Each row of numbers belongs to one of the things below and depends on some of the facts about them. Some rows are named. Which thing is each other row?

Facts:
Θ: uses; Σ: points at; β: is directly part of
j107: β j586
j110: Σ j131,j50
j114: Σ j534
j122: Θ j570; β j534
j131: Θ j817; β j630
j14: β j153
j140: β j759
j153: Σ j328
j181: Σ j227,j604
j183: Σ j118,j619; β j374
j185: Θ j449
j19: Σ j750
j199: Θ j114; β j571
j203: β j630
j213: Θ j725; β j110
j222: Θ j118; Σ j524; β j83
j227: β j534
j232: Θ j432; Σ j674; β j552
j238: Θ j759; Σ j227,j921; β j449
j256: Θ j835; Σ j653; β j118
j263: Θ j14; Σ j722; β j181
j267: β j374
j269: Θ j84; β j619
j279: Θ j83; β j759
j281: Θ j114; β j88
j288: Θ j750; Σ j653; β j181
j298: β j78
j328: Σ j227; β j153
j334: Θ j537; Σ j849; β j778
j354: β j404
j356: Θ j444; Σ j653; β j153
j368: Σ j213; β j242
j377: β j153
j378: Σ j538; β j552
j380: Θ j327; Σ j14; β j630
j39: Θ j722; Σ j446; β j857
j390: Σ j538,j140,j227; β j118
j407: Θ j118; β j778
j412: Σ j901; β j737
j432: β j110
j444: Σ j213
j446: Σ j213; β j449
j449: Σ j78,j735,j368
j472: Σ j181
j477: Θ j630; Σ j122,j446; β j472
j480: Σ j298; β j88
j482: Θ j374; Σ j93; β j759
j485: Σ j619; β j630
j487: Θ j737; Σ j96; β j630
j492: Θ j582; Σ j78,j213,j865; β j571
j497: Σ j721; β j327
j498: Σ j773
j50: Σ j801; β j472
j508: Σ j368; β j619
j514: Θ j725; Σ j14; β j537
j522: Σ j227,j922; β j374
j523: Θ j759; Σ j242; β j88
j524: Σ j227; β j78
j529: Σ j14; β j778
j534: Σ j773,j407
j538: β j88
j552: Σ j849
j56: Σ j78,j485,j181,j118,j446; β j88
j565: Σ j213; β j110
j570: β j83
j571: Σ j759
j582: β j534
j586: Σ j801
j588: Σ j56,j619; β j552
j604: β j19
j631: Θ j482; β j449
j653: β j619
j674: Θ j817; β j571
j680: Σ j604; β j374
j685: Σ j725; β j83
j718: Σ j927; β j449
j720: Σ j801; β j153
j721: β j118
j722: Θ j570; β j114
j725: Σ j354; β j857
j728: Σ j986,j377; β j181
j735: β j534
j737: Σ j750
j739: Θ j582; Σ j862; β j110
j749: Σ j534,j522; β j19
j750: Θ j19; β j327
j759: Σ j213,j604
j773: Θ j444; Σ j472; β j118
j78: Σ j213
j801: β j472
j802: Σ j538,j354; β j835
j817: Θ j19; Σ j737; β j586
j84: β j670
j846: Θ j582; β j327
j849: β j181
j862: β j444
j865: Σ j213; β j242
j88: Σ j114,j954
j885: Θ j482; Σ j537; β j552
j89: Σ j131,j862; β j472
j901: Σ j857; β j857
j908: Θ j153; β j83
j920: Σ j588,j203; β j374
j921: Σ j472; β j835
j922: Θ j181; Σ j107,j759; β j534
j927: Θ j242; β j83
j93: β j552
j931: Θ j835; Σ j298; β j327
j954: Σ j773,j674; β j619
j96: β j88
j98: Σ j446,j84; β j83
j986: Θ j83; β j374
j996: Σ j88; β j153

Some rows with their names:
[ -5  10  24  -7  -6   0   3  14   9  -6 -39  -8  19   2   8  -4 -13   5
   6  -4  10  13  37  -2   2  10  16  -9   3]: j565
[  6  19  10  15  -7  -4  -3  -9   3  -4 -26  10  -8   6 -18 -22  30  -1
   9  11   8  12  12 -21  -2  -5 -35   1 -19]: j529
[ -1  -2   1  -3   2  -1   4 -10  -1  -6  -2   9  -5   2   5   7   1  -5
  -9  -2   4   4   0   1   4  -9   7 -13  -4]: j849
[ -2   7   1   0   0  -6   2   2   4  -4 -13   0  -6  -6  -3  -3  -2  -4
   1   4   9   9   7  -2  -2  -1  -3   1  -5]: j508
[ -1   5   1  -4   3  -8   5   4   2  -2  -9  -1  -4 -14  -5   5  -4  -3
   1   0   6   7   3  -5  -5  -4 -13  -4  -5]: j680
[ -4  10   5  18  15  -4   0  22   1 -13  -7   0  -1  22 -31   5  -6  -1
  -5  11   2  12 -23   7  -2 -13   6   5  -9]: j523
[  5  -1   8 -16  13 -16  10  10  -3   4  -7  -6  10 -58 -26  27  -4   4
   2 -13   2   7 -28 -26 -21 -11 -45  -6  -3]: j328
[ -1  -7 -10  23   4  -6   5  -1  -3  15 -13  12  10  23  18  36   2  -5
   4 -19  10  10  -3   1  -6 -11  27 -19  -8]: j281
[ -3  15 -12  -5   9 -11  17  11   2   2   7  -3  -9 -15  -3   3 -10 -11
  14  12   7   8  28  13  -2  -6 -24  -3 -12]: j472
[ -1 -17 -20 -13  -1   7   4   8   3  -9 -16   6 -12   1  11  10  11  16
 -12  13   3   7 -18  18   4 -10 -32 -26   0]: j846
[ -3  -1  -4   2   1   3   4   9  -9 -15 -17   8   2  34  11  22  -7   3
  -5  11  -1   6 -36   6  -7 -15  -9   6  -7]: j269
[ -2  -3   3  10  12   3   6   6   2  -1  -2   6   1  12  -3   8   2  -3
  -1   2   1   2 -20  20   8 -11  17 -25 -10]: j674
[  0  20 -15   4   6  -2  11  -1   0  -5   4  -2   1 -11  -2 -17  -3 -15
  21  16  10  13  20  33  -2  -4  -9  -3 -10]: j954
[ -2  -1   9   3   6   0   3  -7   1  -5  -1   9  -6   4  -5   2   0  -7
 -10   0   2   2  -6   2   8  -7  13 -11  -5]: j750
[  0 -11 -15  15   3   1   3   2   1   7 -15  11   5  16   7  26  -2   0
 -11 -10   8  12   4   6  -1 -14  -4 -27  -5]: j986
[-10  -2 -11  -2  -1 -18   8  13  10   5  -4   5 -42  18  -4   7  -6  -7
 -14  14   9  -2  23 -25  13  -2 -25  11 -12]: j485
[ -1   5  -3   3   0  -7   2  -1   2  -5  -6   1 -14  -7  -3  -2   0  -6
  -2   3   7   9   3  -1  -5  -2  -5  -1  -6]: j89
[ -1   9  10   7  23 -11   7  29  -3  -7  -5  -6  13 -13 -43  22  -9   4
   0   3  -3  12 -40  -5 -13 -21 -21   2  -9]: j238

Which thing is each row?
No name comes twice in this set of rows, the named rows included.
[ -5  26  39  -9   3  -4   3  14   4 -23 -22  -8  22   3 -20  -5 -25  -2
  -1   1   2  18  42 -11  -5   0  12  20   5] -> j759
[ -1  20 -25  11  14  -2  19  13  -1   9  -2  -6  -2  -7   7  -8  -9 -17
  35  22   9   5   5  46   1  -5 -16 -24 -22] -> j773
[ -3  16  29 -15 -11   0   4   0   5  -4 -41  -7  13  -8  19 -10 -22  -4
   8  -5  11   7  44 -12  -1  15  10  -8   1] -> j444
[ -7   1  -9  -1   0 -14   6   7   7   3  -4   4 -32  11  -3   5  -4  -6
 -10  11   9   1  16 -17   8  -2 -19   5  -9] -> j183
[ -7  -6  -3  -6   0  -7   7  -1   5   1   1  11 -27  19   6  15  -2  -6
 -19   5   5  -2  14 -14  13  -9  -5  -4  -8] -> j619
[  2   8   9  -7  -3  -6   2 -17   1  -1 -10   0 -23 -27   3 -24  -4 -16
  -1   8   8  -9  -9 -10   2  10 -17  -2 -13] -> j725
[  1  12  -9   7   2  -6   4  -2   1  -5  -5   0  -6 -11  -5 -14   0 -10
   9  11  11  10   7  14  -5  -1  -8   4  -8] -> j88
[  7 -17  12   4  -4   6   6 -14   9  10   6  15  -6 -24   8 -11 -14 -20
 -26  -7  -2  -5  37   0   1   7 -46 -17   1] -> j630
[  1  10  -5   2   3  -7   5   0   1  -4  -5  -1  -3 -16  -8  -7  -1  -7
   7   6   8  10   0   7  -6  -3 -13   0  -7] -> j749
[ -1  -6  13  -9  -1  -4   5 -11  10 -13  30  15  -3 -14  -6   3  14  -2
 -14 -10   1  16  45   4   6  -3  19  10  15] -> j537
[ -3   4 -11  -4  -1  -9   2  -1   5  -8  -3   2  -8  -8  -7   4  10   3
  -1   2  11  17  16   0  -2  -7   4  -2   0] -> j482
[  6  12  -2  19  -7   1  -3  10   0 -11 -36  13  -1  28 -18 -12  26   8
   6  21   4  17  -8 -12 -11 -10 -62  12 -17] -> j380

The same things again, as new rows of numbers:
Some things and their rows:
[-12  -2   6 -23   1  -9 -29  -4   0 -17 -17   6   8  10   1  -8 -10 -19
 -10  -5  -1  11  -8  15  -4   8  25 -29   1  -3  -7 -20]: j485
[ -6 -10   7 -31   0 -11 -23  -5 -10 -18 -16   9   9   8  17 -13 -14 -23
 -14   9   2   8 -18  17  -4  29  34 -36 -11   0  -6 -12]: j619
[ 0 -3  0  2 -6 -1 11  3  0  1 -1 -3  2 -2 -5  1  0 -2 -8  6  0 15  1  8
  0 -1 -3  3 -5 -6  3 -2]: j901
[ -6  -4   5   5  -6   1  12   0   2  -2  -7  -4   6  -3  -5   4   1   9
 -11  12  -2  10  -1   7  -2   3   2   3   2  -2   2  -2]: j630
[  1 -26  15   8  -2   4 -13  10  -6  -8  10  10  24 -19  29  14  -5   9
 -17  10  -7  13  -2  16   3 -27  10   6  10   4 -18  -2]: j570
[  1  -5   6   6   8  -2   6 -17  -8   3   0   2   4  -4  12  -2   8  15
 -16  11   0 -10   4   9   1  22   4  -4  -1  -7  -9  16]: j84
[ -3  12   0  -8  -1   5   1  16  -2   2  -4   4  -1   3   4  -2 -11  -9
   1  -2 -12  -9  -5 -35  -8 -23 -16 -12   9   9   1   4]: j954
[  0 -20 -17 -14  29  11   9  -4 -19   4  22  -3 -16  -3  52 -15  -2   2
  -5  14  14 -17   7  11  16  37  20 -13 -19 -35  14  42]: j213
[-28 -25 -11  -2  13  24  20   8  11 -31  -8 -26 -15  -2  13  18 -16  14
   3  22   8   3  -5  14   8   2  34  29   5 -17  28  -4]: j725
[  5  -3  -7 -16   7   5   0  -4 -12 -16  -2   3  -9   0  34   4 -21 -14
  16  17  -6 -43 -31 -24   2  21  18  -6 -11  26   7  11]: j227
[  3 -11   6   2  -7   0  29   0 -11  -5  -2  -4  13  -5   8   3  -3   2
 -19  28  -1  12  -9  10  -1  21   3   1 -12  -7   6  11]: j14
[ -8   2 -11  11   3   6  -3 -11  13 -24  -4 -14 -13   1 -11  21  -8   2
  24 -11   0 -14  -4   4   6 -11  16  27   2  11   6 -19]: j802
[  3 -11  -9  -3   3   4   9 -12  -2 -26   1  -7 -12  -4  16  15 -15  -7
  19  14   0 -28 -24   1   8  24  24  16 -14  19  11  -1]: j538
[ -5  14   8  -3  -6  -1   9   2  -4   3 -13   4   6  -2   3   1  -8   2
 -10   8 -17  -9 -13 -32 -10  -9 -16 -13  11  21  -7   6]: j114
[ -5  13   0  -8   3   6  -7   9   6   0  -5   3  -4   2   3  -1 -11  -6
   7  -8 -12 -14  -4 -34  -5 -24 -12 -10  12  12  -1   1]: j498
[  7  -3  -3  -2  -6  -3  13   2  -8   2   6  -1  -2  -2   4  -3  -3 -11
  -2   8  -1  11  -5   8   3   9   1   1 -14  -2   6   3]: j927
[ -9  -8   6   3  -7  -2  -1  10  10  24  -7   1 -10  -5 -13   2  14  21
   9   2  -1  11   0  22   2  -8  10  12  19  19   3 -16]: j586
[ 3 -5  2 -1 -6 -1 13  2 -7 -1  0  1  4 -2  4  0 -2 -3 -7 14  2 11 -4  9
  0  9  2  1 -9 -4  6  3]: j721

Rows to name:
No name comes twice in this set of rows, the named rows included.
[  8  -9   2  -1  -8  -1  25   3 -12  -3   4   1   9  -4   7   0  -5  -6
 -13  22   1  12  -8   8  -1  17  -1   0 -18  -7   8  10] -> j653
[ 19 -19  -1   4  10  -3 -31  -2 -17   2  30  19  10 -19  47   0   0  -6
  -4  -8   2  -3   6  20  13 -13   7  -7  -9  -3 -22  15] -> j122
[ 12 -25   7   2  -3   1 -12  12 -14  -5  23  14  18 -20  35   9  -9  -6
 -10   9  -5  14  -5  19   7 -22   8   3  -5   2 -13   3] -> j722
[  5   5  -2   9  16  -3 -11 -22  -5  11   9   4  -3  -4  14  -5  17  13
  -4  -8   3 -21  14   5   5  14  -3  -7  -1 -12 -15  20] -> j865
[ -2  11   1 -10  -2   6   2  15  -2   2  -2   5   0   2  10  -3 -13  -9
   2   1 -10 -12  -7 -38  -8 -16 -15 -13   7  11   2   6] -> j534
[  3   9  -8 -17   0   3   8  15 -10   3   4   7  -9   0  16 -10 -17 -20
   4   4  -8  -6 -11 -28  -1  -8 -11 -16  -6  10   9  12] -> j407
[ -3  10  -2  -9   7   6  -7   4  -1  -6  -2   1  -6   1  13   0 -13  -7
  12  -2  -9 -26 -12 -29  -3 -10  -1  -8   5  16   0   5] -> j921
[-11   9  -9   4   8   7 -14  -8  17 -21  -9 -10 -16   4  -5  17 -13  -1
  27 -15  -5 -26  -5 -17   3 -20  11  18  11  17   1 -17] -> j390
[ -4  11  -4   0  11   4 -14  -6   2   1  -1   2  -8   1   9   1  -1   2
   8 -14  -5 -23   2 -21   1  -9  -3  -5  10   6  -7   5] -> j680
[ -4  13   1  -4  -3   5   2  16   1   4  -3   3   1   3  -3  -3  -7  -5
   0  -4  -7   2   0 -28  -7 -25 -20  -8  11   3   1   2] -> j996
[ -1   8  -2 -14   7   6  -9   2  -2  -6  -1   5  -7   2  23  -1 -15  -9
  13   2 -11 -31 -15 -33  -2  -4  -1 -12   6  18   0   9] -> j472

Now the same things, written a new way:
Known rows:
[-20   4 -30  -2  -5 -10   4  13  -6   0   1  -9   0   0  -3   8  -2  -9
   6   3  -9  12  -2  10   6  -1 -11]: j674
[-9  3 -2 -3 -2  3  5  5 -9  3 -4 -9  1  1 -5  5  2 -7  3  8 -8 -9  3  5
 -2 -2 -9]: j927
[ 1 -1  0 -2 -2  7  5  2 -7 -3 10 -6 -3  1 -7  1 -1  4 -3 -3  7 -9 -2 -3
 -1 -2 -5]: j242
[ -7   3   5  -3  -2   7   4  -1  -6   8 -18  -2   3  -2  -5   5   2 -13
   3   0  -9  -1   4   5   3   0  -6]: j334
[  5  -2  -2  -9   2   5   1  -1   1   4   2  -3  -6   1  -2   4   3  11
   1 -10  14  15  -3  -3   6  -2  14]: j522
[ 9 -2  4 -7  2  5  3 -3  1  2  8 -2 -2  0 -3  1  3  7  1 -8  7 12 -2 -7
  4 -1  9]: j680
[  8  -2  11  -1   2  -5   4  -4   2  -1  -2   2   5  -2  -4  -2   2  -9
   2 -10  -4   6  -3  -9   5   1   1]: j98
[ -9  -1 -17  -4  -1   2   8   8   8   1  32 -10  -6   1  -9   1   0   9
   7  -2   3 -10  -2 -17  -5  -5  -7]: j801
[ 8 -2 -5 -7  0  6  4  3 -4 -2 15 -8 -4  3 -3  4  3 12  4 -5  9  6 -4 -5
  2 -4  8]: j107
[ -9   3   0  -3  -2   3   4   2  -6   5 -10  -6   2   0  -4   5   2 -10
   4   5  -9  -3   4   4   1  -1  -6]: j908
[  4   0   8  -3  -2  16   5   6 -12  -4  26  -7  -5   2  -6   1  -1  12
  -6   2   9 -10  -1  -1  -4  -2  -6]: j14
[ -7  -1  -4  -2   1   0   0   0   1   2   5  -3  -7   0  -4   3  -1  -2
   3 -16  10  20  -4  -3  12   0   3]: j498
[ -4   4 -27  -6  -9   3   9  15  -7  -2 -14   0   7  -3  -4   5  -2  -1
  -2  16 -17   3  -1  15  -2   0 -15]: j750
[  2  -2  -7 -10   2   3   2  -1  -1   5   1  -1  -6   1  -3   1   2  16
  -6  -1  17   4  -2  -2   2  -2  12]: j328
[-18   2 -23   9 -12  13   0   0 -10   7  -6 -11  21  -5  -2   5   4  14
   4   8   3 -12   5  -5  -7   0  -6]: j722
[  3  -1 -18  -4   6   4   1   0   8   3 -44  -7   4   7  -7  -2  -2  -5
   0  -2   5 -26  -6   1   0  -1  11]: j725
[  3  -3  -5 -10   3   0   0  -8   2   9 -39   4  -2   1  -5   0   2   7
  -7  -5  16   3  -2  -1   6  -2  18]: j390
[ -8  -3  11  -9  -7   6  10   4 -12  15  -7 -14  12  -2  -4   5   1 -29
  16   1  19  -3   9  12  18   2 -16]: j482

Name these rows:
No name comes twice in this set of rows, the named rows included.
[ 2 -4  5 -5 -3  9  7  3 -6  3  5 -7  2 -1 -6  1 -1 -5  4 -7 18 -3  0 -1
  8  0 -5] -> j374
[  1   5 -22  -8  -9   8   8   8   1   3 -35  10   9  -5  -4   4  -2  -7
   1   8 -23  17   0  15   5   2 -10] -> j817
[ -8   0 -11  -5  -1   6   7   1  13   6  19  -4  -5  -1  -9   0   0   3
   8  -9   0  -3   0 -19   0  -4  -4] -> j50
[ -4  -2 -11   6  -7  17   1  -2  -3   2   1  -4  11  -5  -5   1   1  16
   0  -4  12  -4  -1 -10  -2   1   1] -> j570
[ 13  -2   7  -6   0  10   4  -2   1   0   4  -3   1   0  -2   3   4   4
   7 -12   2  13  -3  -8   4  -2   9] -> j571
[ -2   2   9  -3   1 -11   4  -3  -1   4 -12  -2   8  -3  -2   2   5 -19
   7   2 -18   5   3  -1   5   1  -3] -> j477
[  0   5  13  -5   2  25   2   0   2   9  -9  -6   5   2  -3   3   1  -9
   3   3 -10  -8   5   8   1   2  -2] -> j514
[ 2 -2 -3 -7  5 -9  2  1  1  0 18 -4 -3  1 -1  0  3 10 -5 -3 11 10 -3 -5
  5 -1 11] -> j181
[ -7   0   7  -6  -4   7   6   1  -9  12 -12  -8   8  -1  -4   5   2 -22
  11   2   3  -3   7   8  11   1 -11] -> j885
[-18   4 -32  -8  -5  -1  10  11  10   6  14  -7   2  -2  -7   4   1  -1
   9  10 -19  -4   3  -6  -4  -4 -14] -> j131
[  6  -2  11  -3   6 -16   4  -4   6   0  14   3   3  -3  -2  -4   3  -3
  -6  -5   0  11  -2  -9   8   3   3] -> j56
[ 12  -2   1  -2   1 -12   6   3  -1  -8  17  -8   5   0  -3   1   4  -2
   5  -2  -5   2  -5 -10  -1  -2   1] -> j78

